Below are the code and all the weights of a small trained network. Each question names an input and a class and asks about switching units off, where a switched-off unit gives its printed mean instead of its output.

import numpy as np


def w(rows, s, z=0):
    codes = np.array(rows[::2]) - 128.0
    scale = np.full(codes.shape[1], s)
    scale[-1] = z or s
    return codes * scale


def f(y):
    return np.maximum(y, 0)


def log_softmax(a):
    a = a - a.max(-1, keepdims=True)
    return a - np.log(np.exp(a).sum(-1, keepdims=True))


def net(x, mask):
    res = np.array(x, float).reshape(1, 2) / 4 @ E
    y = f(res @ A[0][:, :-1].T + A[0][:, -1])
    res = res + np.where(mask, y, B[0][:, -1]) @ B[0][:, :-1]
    return log_softmax(res[-1] @ U[:, :-1].T + U[:, -1])


A, B = {}, {}
E = w([
[194,156,106,96,167],'x0',
[161,81,81,253,141],'x1',
],0.015)
A[0] = w([
[108,130,130,92,126,254],'n1',
[96,99,134,158,101,85],'n2',
[201,126,120,137,153,70],'n3',
[161,92,150,116,99,105],'n4',
[5,111,136,130,97,123],'n5',
[120,135,157,63,116,52],'n6',
[149,116,114,177,135,223],'n7',
[200,130,117,75,166,151],'n8',
[194,130,96,80,134,68],'n9',
[91,136,129,76,136,31],'n10',
],0.02,0.0095)
B[0] = w([
[176,3,142,86,108,220],'n1',
[105,173,134,181,136,180],'n2',
[91,163,134,189,143,183],'n3',
[125,110,120,106,118,128],'n4',
[138,179,199,132,165,232],'n5',
[100,113,57,203,149,202],'n6',
[145,37,114,104,129,252],'n7',
[135,145,199,120,122,217],'n8',
[103,185,157,161,164,180],'n9',
[104,136,67,216,139,178],'n10',
],0.028,0.016)
U = w([
[127,59,50,195,148,79],'0',
[99,221,247,148,166,132],'1',
[222,44,143,29,106,246],'2',
[52,160,78,54,85,103],'3',
[80,216,98,130,74,102],'4',
[168,150,69,55,94,102],'5',
],0.011,0.012)

Each question gives the input, the list of numbers given to net, and the class t.
The units are the neurons (one row each of A and B). Each row of codes is followed by its name. A weight is (code - 128) times the scale printed after its matrix; where a second scale follows, it is the last column's (A, B and U).
mask holds one flag per neuron, in row order. A switched-off neuron (its flag False) gives its mean, the last column of its row in B, instead of its output. The means were averaged over made-up inputs and are rounded, as every weight is.
A unit's drop is (log p(t) with every unit on - log p(t) with that unit switched off) / (log p(t) with every unit on - log p(t) with every unit switched off).
The circuit of an input: a set's keep is (log p(t) with only the set's units on - log p(t) with every unit switched off) / (log p(t) with every unit on - log p(t) with every unit switched off). Starting from all 10 units, units are removed one at a time, each time the one whose removal leaves the highest keep (on an exact tie, the one counted first), for as long as the keep stays at least 0.8.
circuit, biggest first: the units of the circuit, biggest drop first
top k neurons: the k neurons with the biggest drops, biggest first
drop when u is switched off: that unit's drop, to one decimal
input [-1,-3], class 2: circuit, biggest first -> n1
input [1,3], class 2: top 4 neurons -> n6, n10, n2, n9
input [5,-6], class 0: top 3 neurons -> n6, n5, n1
input [6,-6], class 0: top 3 neurons -> n6, n5, n1
input [-5,-5], class 0: top 2 neurons -> n6, n1
input [7,6], class 1: top 2 neurons -> n3, n8
input [5,-5], class 0: top 4 neurons -> n6, n5, n1, n10
input [4,2], class 1: top 3 neurons -> n1, n3, n6
input [5,2], class 1: drop when n10 is switched off -> 0.0
input [-6,4], class 1: drop when n1 is switched off -> 0.5
input [-5,-7], class 0: drop when n7 is switched off -> 0.0
